Below is a small trained network, with its code and all its weights. Each question gives an input and a class and asks what happens when units are switched off, that is, made to give their printed mean instead of their output.

import numpy as np


def w(rows, s, z=0):
    codes = np.array(rows[::2]) - 128.0
    scale = np.full(codes.shape[1], s)
    scale[-1] = z or s
    return codes * scale


def norm(h):
    return h / np.sqrt((h * h).mean(-1, keepdims=True) + 1e-5)


def f(y):
    return y / 2 * (1 + np.tanh(0.7978845608 * (y + 0.044715 * y**3)))


def log_softmax(a):
    a = a - a.max(-1, keepdims=True)
    return a - np.log(np.exp(a).sum(-1, keepdims=True))


def net(x, mask):
    res = np.array(x, float).reshape(1, 8) / 4 @ E
    u = 0
    for l in range(2):
        y = f(norm(res) @ A[l][:, :-1].T + A[l][:, -1])
        res = res + np.where(mask[u : u + 4], y, B[l][:, -1]) @ B[l][:, :-1]
        u += 4
    return log_softmax(norm(res)[-1] @ U[:, :-1].T + U[:, -1])


A, B = {}, {}
E = w([
[197,170,163,130,161,104,136,156,134,68,254,108],'x0',
[130,130,130,126,127,129,126,131,132,130,126,128],'x1',
[90,112,172,174,82,26,122,174,66,105,119,158],'x2',
[131,127,129,129,129,122,121,132,131,132,128,129],'x3',
[125,128,129,123,126,130,129,125,129,117,129,133],'x4',
[128,189,146,141,46,99,224,150,173,169,144,171],'x5',
[130,135,124,124,130,127,128,125,122,133,128,121],'x6',
[130,132,130,128,130,129,126,129,124,131,130,127],'x7',
],0.0097)
A[0] = w([
[20,80,161,209,59,1,104,148,40,133,25,188,3],'0.n1',
[60,128,169,147,111,28,69,190,7,66,189,91,52],'0.n2',
[164,121,156,150,209,131,49,118,105,23,211,100,67],'0.n3',
[47,169,127,124,21,176,214,86,190,164,46,150,37],'0.n4',
],0.0039,0.0033)
B[0] = w([
[40,126,102,12,85,221,130,175,69,122,197,43,252],'0.n1',
[237,72,180,233,110,131,90,116,97,83,34,216,220],'0.n2',
[187,97,74,2,200,122,155,187,79,215,123,110,225],'0.n3',
[223,65,69,67,76,101,87,204,151,241,68,195,211],'0.n4',
],0.0055,0.0041)
A[1] = w([
[146,226,134,122,127,151,175,109,244,126,169,109,2],'1.n1',
[142,112,66,90,183,152,118,53,199,198,11,170,56],'1.n2',
[103,115,158,166,45,31,146,137,152,112,119,192,152],'1.n3',
[59,98,124,154,148,216,49,70,104,96,3,73,36],'1.n4',
],0.0056,0.0028)
B[1] = w([
[117,35,152,80,63,161,124,136,134,98,156,190,176],'1.n1',
[161,204,104,207,176,74,76,102,194,140,135,66,253],'1.n2',
[113,186,143,147,200,198,142,87,134,120,93,68,188],'1.n3',
[51,102,115,161,106,16,194,66,122,90,254,206,247],'1.n4',
],0.0092,0.0056)
U = w([
[68,133,78,201,193,37,87,33,194,142,198,119,222],'0',
[161,121,97,20,249,206,82,117,126,102,164,54,251],'1',
[182,184,61,142,102,155,96,120,253,235,22,125,112],'2',
[165,110,160,53,54,205,183,135,212,118,210,189,45],'3',
[2,32,105,120,92,66,92,105,30,72,137,196,33],'4',
[216,58,193,153,185,74,43,186,34,59,69,158,81],'5',
[9,164,149,114,32,185,171,196,80,227,2,116,99],'6',
[152,243,229,218,121,123,191,157,124,61,128,133,200],'7',
],0.0098,0.0013)

Each question gives the input, the list of numbers given to net, and the class t.
The units are the neurons (one row each of A and B). Each row of codes is followed by its name. A weight is (code - 128) times the scale printed after its matrix; where a second scale follows, it is the last column's (A, B and U).
mask holds one flag per neuron, layer by layer. A switched-off neuron (its flag False) gives its mean, the last column of its row in B, instead of its output. The means were averaged over made-up inputs and are rounded, as every weight is.
A unit's drop is (log p(t) with every unit on - log p(t) with that unit switched off) / (log p(t) with every unit on - log p(t) with every unit switched off).
The circuit of an input: a set's keep is (log p(t) with only the set's units on - log p(t) with every unit switched off) / (log p(t) with every unit on - log p(t) with every unit switched off). Starting from all 8 units, units are removed one at a time, each time the one whose removal leaves the highest keep (on an exact tie, the one counted first), for as long as the keep stays at least 0.8.
circuit, biggest first: the units of the circuit, biggest drop first
k most important neurons: the k neurons with the biggest drops, biggest first
top k neurons in layer l: the k neurons of layer l with the biggest drops, biggest first
drop of u: that unit's drop, to one decimal
input [-4,6,-1,-3,-4,-2,6,-8], class 0: circuit, biggest first : 1.n2, 1.n4
input [-5,-3,0,-2,2,5,8,-1], class 2: circuit, biggest first : 0.n4, 1.n2
input [-2,2,3,1,-5,2,1,5], class 6: circuit, biggest first : 1.n4
input [5,-2,0,-4,-8,1,8,8], class 3: 2 most important neurons : 1.n2, 1.n3
input [4,-6,0,2,2,0,6,1], class 1: top 2 neurons in layer 0 : 0.n3, 0.n4
input [0,-8,-5,-6,8,2,-4,-6], class 2: top 2 neurons in layer 0 : 0.n4, 0.n1
input [-8,-8,-1,-5,-6,-4,8,2], class 0: top 2 neurons in layer 1 : 1.n2, 1.n4
input [-2,-6,1,6,-7,-1,-2,8], class 4: 2 most important neurons : 0.n1, 1.n2
input [-2,5,1,8,-3,1,-2,1], class 6: 2 most important neurons : 0.n1, 1.n4
input [-8,1,0,4,-3,-2,7,7], class 0: circuit, biggest first : 1.n2, 1.n4
input [8,-4,-6,2,-8,1,2,-8], class 3: 3 most important neurons : 1.n1, 1.n2, 1.n3
input [-4,-3,-1,-7,2,-1,-3,2], class 0: 2 most important neurons : 1.n2, 1.n4
input [0,-1,2,-2,1,8,5,4], class 6: 2 most important neurons : 1.n2, 1.n4
input [-5,-4,-1,-3,0,-6,-6,-3], class 0: circuit, biggest first : 1.n2
input [-8,-2,-1,1,1,0,5,-8], class 0: circuit, biggest first : 1.n4, 1.n2
input [-6,-1,6,6,6,1,-6,-2], class 6: 2 most important neurons : 0.n4, 1.n3
input [7,4,3,5,3,-1,2,-3], class 5: 2 most important neurons : 0.n3, 0.n2
input [0,7,-4,4,4,4,0,-4], class 2: 3 most important neurons : 0.n4, 1.n4, 1.n2
input [8,-4,4,-2,6,0,-5,0], class 5: top 2 neurons in layer 1 : 1.n4, 1.n2
input [-6,7,-6,-1,7,0,-6,-8], class 0: circuit, biggest first : 1.n4
input [-4,-7,-2,-5,1,-5,-3,1], class 0: drop of 1.n2 : 0.2
input [-4,-8,0,4,-2,7,0,-5], class 2: drop of 0.n4 : 1.4
input [-8,6,0,4,1,3,6,-6], class 2: drop of 1.n2 : 0.6
